Below are the code and all the weights of a small trained network. Each question names an input and a class and asks about switching units off, where a switched-off unit gives its printed mean instead of its output.

import numpy as np


def w(rows, s, z=0):
    codes = np.array(rows[::2]) - 128.0
    scale = np.full(codes.shape[1], s)
    scale[-1] = z or s
    return codes * scale


def norm(h):
    return h / np.sqrt((h * h).mean(-1, keepdims=True) + 1e-5)


def f(y):
    return np.maximum(y, 0)


def log_softmax(a):
    a = a - a.max(-1, keepdims=True)
    return a - np.log(np.exp(a).sum(-1, keepdims=True))


def net(x, mask):
    res = np.array(x, float).reshape(1, 2) / 4 @ E
    u = 0
    for l in range(3):
        y = f(norm(res) @ A[l][:, :-1].T + A[l][:, -1])
        res = res + np.where(mask[u : u + 4], y, B[l][:, -1]) @ B[l][:, :-1]
        u += 4
    return log_softmax(norm(res)[-1] @ U[:, :-1].T + U[:, -1])


A, B = {}, {}
E = w([
[180,218,87],'x0',
[117,3,40],'x1',
],0.0053)
A[0] = w([
[162,130,159,86],'0.n0',
[173,165,145,88],'0.n1',
[132,155,6,4],'0.n2',
[71,156,165,176],'0.n3',
],0.016,0.0038)
B[0] = w([
[152,119,112,157],'0.n0',
[42,106,47,213],'0.n1',
[255,24,113,255],'0.n2',
[234,171,166,241],'0.n3',
],0.0085,0.0047)
A[1] = w([
[8,60,100,4],'1.n0',
[110,136,187,117],'1.n1',
[196,140,169,162],'1.n2',
[146,73,121,237],'1.n3',
],0.015,0.003)
B[1] = w([
[1,100,206,197],'1.n0',
[226,137,132,153],'1.n1',
[75,28,74,233],'1.n2',
[24,101,91,253],'1.n3',
],0.0093,0.0072)
A[2] = w([
[224,2,118,254],'2.n0',
[12,62,123,80],'2.n1',
[67,209,60,74],'2.n2',
[42,207,188,152],'2.n3',
],0.0082,0.0047)
B[2] = w([
[137,219,255,245],'2.n0',
[215,250,111,185],'2.n1',
[150,170,50,149],'2.n2',
[135,59,69,153],'2.n3',
],0.0076,0.011)
U = w([
[170,164,235,61],'0',
[36,81,141,116],'1',
[158,155,61,224],'2',
[214,5,119,3],'3',
],0.028,0.0021)

Each question gives the input, the list of numbers given to net, and the class t.
The units are the neurons (one row each of A and B). Each row of codes is followed by its name. A weight is (code - 128) times the scale printed after its matrix; where a second scale follows, it is the last column's (A, B and U).
mask holds one flag per neuron, layer by layer. A switched-off neuron (its flag False) gives its mean, the last column of its row in B, instead of its output. The means were averaged over made-up inputs and are rounded, as every weight is.
A unit's drop is (log p(t) with every unit on - log p(t) with that unit switched off) / (log p(t) with every unit on - log p(t) with every unit switched off).
unit that matters most: the unit with the biggest drop
top k neurons: the k neurons with the biggest drops, biggest first
top k neurons in layer l: the k neurons of layer l with the biggest drops, biggest first
drop of u: that unit's drop, to one decimal
input [-4,-1], class 0: unit that matters most -> 2.n0
input [-5,0], class 0: top 2 neurons -> [0.n1 0.n2]
input [0,6], class 1: top 3 neurons -> [1.n3 0.n3 2.n0]
input [4,-6], class 2: top 2 neurons in layer 0 -> [0.n2 0.n1]
input [3,-6], class 2: top 2 neurons in layer 0 -> [0.n2 0.n1]
input [-2,0], class 0: top 2 neurons -> [0.n1 2.n0]
input [5,-7], class 2: top 2 neurons -> [0.n2 2.n0]
input [-1,0], class 0: top 3 neurons -> [1.n3 0.n1 2.n0]
input [5,-8], class 2: top 2 neurons -> [0.n2 2.n0]
input [8,-2], class 2: top 2 neurons in layer 0 -> [0.n1 0.n3]
input [8,3], class 3: drop of 0.n2 -> 1.2
input [6,3], class 3: drop of 0.n2 -> 1.5
input [4,2], class 3: drop of 0.n2 -> 1.0
input [8,-8], class 2: unit that matters most -> 2.n0
input [-8,0], class 0: top 2 neurons in layer 0 -> [0.n1 0.n3]
